[[ 0.36  0.27  0.73  2.37  2.74  0.42  0.34 -5.73 -0.28]
 [ 1.31 -6.08 -4.81  0.34 -5.41  1.89  3.79 -4.67 -4.21]
 [-1.20  3.61  3.24 -3.61  0.59 -0.94 -2.04  2.42 -1.54]]
->
[[-1.20  3.61  3.24 -3.61  0.59 -0.94 -2.04  2.42 -1.54]
 [ 0.36  0.27  0.73  2.37  2.74  0.42  0.34 -5.73 -0.28]
 [ 1.31 -6.08 -4.81  0.34 -5.41  1.89  3.79 -4.67 -4.21]]

[[-1.25 -0.81  0.49  0.28  1.33  1.07  0.08 -2.84 -1.46  0.97  2.74]
 [-0.67 -0.62  1.80 -0.22  1.42  2.07 -1.06 -4.38 -1.71  1.18  1.03]
 [ 0.44  0.60  2.42  1.32  1.31  0.62 -1.00 -4.78 -1.00  1.07  0.93]
 [-0.69 -0.59  1.41 -0.28  1.21  1.79 -0.84 -3.57 -1.48  0.99  0.98]
 [-0.56 -0.52  2.33 -0.14  1.66  2.29 -1.38 -5.33 -1.92  1.39  0.97]
 [-1.16 -0.94  0.89 -0.27  1.35  1.73 -0.41 -3.22 -1.64  1.05  1.88]
 [ 0.59  0.83  2.50  2.12  1.50  0.12 -0.74 -5.29 -0.94  1.20  1.70]
 [-1.18 -0.53  0.73  1.51  1.80  0.43  0.44 -3.86 -1.61  1.24  4.19]]
->
[[-1.25 -0.81  0.49  0.28  1.33  1.07  0.08 -2.84 -1.46  0.97  2.74]
 [-1.18 -0.53  0.73  1.51  1.80  0.43  0.44 -3.86 -1.61  1.24  4.19]
 [-1.16 -0.94  0.89 -0.27  1.35  1.73 -0.41 -3.22 -1.64  1.05  1.88]
 [-0.69 -0.59  1.41 -0.28  1.21  1.79 -0.84 -3.57 -1.48  0.99  0.98]
 [-0.67 -0.62  1.80 -0.22  1.42  2.07 -1.06 -4.38 -1.71  1.18  1.03]
 [-0.56 -0.52  2.33 -0.14  1.66  2.29 -1.38 -5.33 -1.92  1.39  0.97]
 [ 0.44  0.60  2.42  1.32  1.31  0.62 -1.00 -4.78 -1.00  1.07  0.93]
 [ 0.59  0.83  2.50  2.12  1.50  0.12 -0.74 -5.29 -0.94  1.20  1.70]]

[[ 0.52 -1.09  2.39  2.40 -1.73 -1.27 -2.09  1.59  2.99  3.02 -1.17 -2.72
   0.20 -0.81]
 [ 0.91  1.61 -1.73 -0.32 -0.72 -1.40 -1.58 -1.96  2.20 -3.45  1.96  2.97
  -0.83 -1.35]
 [-0.45  0.31 -2.82 -3.52  0.37 -0.55  1.76  1.70 -3.01  3.87  2.65  3.63
  -5.21 -0.86]]
->
[[-0.45  0.31 -2.82 -3.52  0.37 -0.55  1.76  1.70 -3.01  3.87  2.65  3.63
  -5.21 -0.86]
 [ 0.52 -1.09  2.39  2.40 -1.73 -1.27 -2.09  1.59  2.99  3.02 -1.17 -2.72
   0.20 -0.81]
 [ 0.91  1.61 -1.73 -0.32 -0.72 -1.40 -1.58 -1.96  2.20 -3.45  1.96  2.97
  -0.83 -1.35]]

[[-0.96  1.82 -0.33 -0.61 -2.55  0.80 -0.49  0.42 -2.27]
 [ 3.37  3.37 -5.24 -2.67 -2.74  3.16 -2.17 -2.60 -3.72]
 [-1.34  2.23 -0.71 -0.95  0.22  2.42  1.37  2.62 -0.89]
 [ 2.21  0.47  1.03 -0.17  1.71 -1.12  1.04 -3.10 -0.33]
 [-1.95  1.75 -0.60 -2.29  1.29  2.98  2.83  2.29 -0.58]]
->
[[-1.95  1.75 -0.60 -2.29  1.29  2.98  2.83  2.29 -0.58]
 [-1.34  2.23 -0.71 -0.95  0.22  2.42  1.37  2.62 -0.89]
 [-0.96  1.82 -0.33 -0.61 -2.55  0.80 -0.49  0.42 -2.27]
 [ 2.21  0.47  1.03 -0.17  1.71 -1.12  1.04 -3.10 -0.33]
 [ 3.37  3.37 -5.24 -2.67 -2.74  3.16 -2.17 -2.60 -3.72]]

[[ 1.79 -5.03  0.98  2.35  3.26 -3.73 -1.67  2.54]
 [ 5.32 -0.34  4.35  0.02 -1.33  1.90 -2.94  3.68]
 [ 1.30 -5.13  1.10  2.36  3.13 -3.76 -1.84  2.36]]
->
[[ 1.30 -5.13  1.10  2.36  3.13 -3.76 -1.84  2.36]
 [ 1.79 -5.03  0.98  2.35  3.26 -3.73 -1.67  2.54]
 [ 5.32 -0.34  4.35  0.02 -1.33  1.90 -2.94  3.68]]

[[ 0.47 -2.47  5.11]
 [-1.90  0.17 -7.10]]
->
[[-1.90  0.17 -7.10]
 [ 0.47 -2.47  5.11]]
